[-17.2  -5.7  -8.3  10.1  -0.8] => -0.8, -17.2

[  18.48   -1.40 -177.66 -163.09   41.09  174.64] => 174.64, 18.48

[ 14.14  -3.01  -1.68 -16.62  -1.22] => -1.22, 14.14

[ 0.318 -0.265  1.669 -1.406  0.686] => 0.686, 0.318

[  -2.32  139.55  -36.19  119.32 -179.83] => -179.83, -2.32

[[ 0.083  0.082 -0.060  0.068  0.046 -0.022]
 [ 0.180 -0.174 -0.087  0.128  0.113  0.030]] => -0.022, 0.180

[[-203.0  138.4  109.6   76.1 -205.7]
 [ 140.2   33.7   40.7   -6.3   86.9]
 [  75.5  -13.6  -68.0   52.7   31.5]] => -205.7, 75.5

[  56.5 -188.3 -124.5 -132.8  104.4  168.4 -103.7] => -103.7, 56.5
---
372  -578  -59  -545  -284  -167
191  -89  -96  129  -257  210
-229  -32  -87  -93  -204  113
-> 372

-76  391  -158  16
0  -433  -198  601
-418  -321  -207  234
-> -76

-138  370  -214  112
-154  7  -243  164
-338  416  -581  -226
-> -138

45  -343  162  167  -32  355
-34  -471  400  -443  -65  193
31  86  162  -263  -65  143
-> 45

-429  -135  411  -497
-19  -38  -76  509
-490  -154  462  -519
-> -429

-406  -444  -157  202  198  -343  -5
121  -397  482  -87  -557  469  -85
505  231  270  176  -439  118  583
-> -406
---
[-9.9, -1.8, -11.4, -10.7, -8.8, 14.2, -19.9] => -1.8
[-0.14, -0.13, -0.12, 0.14, -0.11, -0.16] => -0.13
[-1.22, -0.88, -1.74, 1.70, -1.67] => -0.88
[1.21, 0.19, -1.41, 1.03, 1.50, 1.90, 1.42] => 0.19
[1.286, -0.413, -0.999, -0.656, -0.497, 0.209] => -0.413
[16.92, -13.62, -16.97, 1.71, 13.51, -5.17] => -13.62
[-123.63, 5.57, 30.29, 134.63, -23.17, -48.00] => 5.57
[48.468, 95.406, -3.067, -171.958, 168.514, -178.141, -64.857] => 95.406
---
-46  -223  -502  -56  85  -361
8  13  -19  -6  -2  -23
--> -223

494  107  604  -354  500 --> 107

268  485  104  612  -300  539
43  246  -121  -196  558  -48
0  258  -50  -251  548  -95
--> 485

429  548  363  -334  -471  499  -138 --> 548

-428  252  177  426  107  5  564
-401  87  108  79  79  121  189
--> 252

-535  332  117  -190
382  -288  182  -1
--> 332

-214  235  4  -301  477  88 --> 235

454  532  -94  244  0  -425  405 --> 532
---
2  361  -257  406
-509  -4  -512  102
254  184  35  354
-> 361

-440  -45  -109  -526  -55  224
-607  -87  183  228  318  304
-544  -25  150  -451  288  151
-> -526

23  -167  -373  95  458  384  37
-438  -343  -602  -343  -140  -240  -302
587  243  231  -55  -280  -296  154
-> 458

49  36  636  -149  27
-65  605  -311  -9  -182
415  -403  -276  183  249
-> 636

-378  -121  48  4  96  -290  -74
397  239  -179  126  122  79  69
239  489  39  165  360  1  -27
-> 96

504  100  177  -159  219
204  7  147  -222  258
-315  63  95  -87  -13
-> 177

27  248  93  361  59
239  81  -172  397  11
316  -310  -602  52  -104
-> 93

58  339  -136  67  -111  225  -596
-172  206  420  -328  -346  150  -145
-148  129  163  -325  -342  250  -139
-> -111
---
Input: array([-197, -856,  457, -702,  520])
Output: 457, 520

Input: array([-351,  511, -798,   -5,  538,  925, -663])
Output: -5, 925

Input:
array([[206, 121, 132,  59, 213],
       [123,  67, 128,  87, 169],
       [ 36, 137, 138, 178,  39]])
Output: 128, 213

Input:
array([[24, 30, 42, 80, 78],
       [90, 30, 73, 91, 77],
       [88, 92, 85, 91, 66]])
Output: 73, 92

Input: array([7163, 9481, 2359, 6019, 5419])
Output: 2359, 9481

Input:
array([[622, 529, 717, 742, 458, 597, 553],
       [424, 605, 306, 602, 246, 510, 870],
       [544, 704, 478, 259, 409, 358, 498]])
Output: 602, 870

Input: array([-26,  -5,   8,  -1,  32,  17,  12])
Output: -1, 32
---
[[  23  285  160  459    8 -599]
 [  80  239  221   40   66 -582]
 [-252  146  248  440   58 -522]] -> 160

[[ 240    1 -147   35  409]
 [-436  366  -94 -179 -101]
 [ 281 -204  580  477 -479]] -> -147

[[-217  -86   17   33]
 [ 588  251   25  -17]
 [-244 -132 -134 -122]] -> 17

[[  52 -570   57 -224]
 [  -8 -215    6   81]
 [ 168 -269   17 -123]] -> 57

[[-222 -555  417   94 -529]
 [-538  -69  551 -367    8]
 [ 180 -303 -114  154 -265]] -> 417

[[  85  125 -193 -172   75 -489]
 [-178  203  -46 -122   93   94]
 [-158 -362  355  143 -278  114]] -> -193

[[   9  172  -68  332  142  139 -195]
 [ -27 -292  -63 -636 -183  302 -334]
 [-426  -33   57   -3   -8    7 -153]] -> -68
---
[  5.38  12.37  -3.01 -11.33] value 5.38, -11.33

[  66.25   99.82 -117.07   58.64  142.49] value 66.25, 142.49

[[-0.179 -0.038 -0.182  0.204 -0.138]
 [ 0.074 -0.190 -0.129 -0.088 -0.072]] value -0.179, -0.072

[-1.43 -1.16  1.04 -1.08] value -1.43, -1.08

[-0.066  0.044  0.131 -0.161 -0.144 -0.139] value -0.066, -0.139

[-0.144 -0.121  0.101  0.179] value -0.144, 0.179
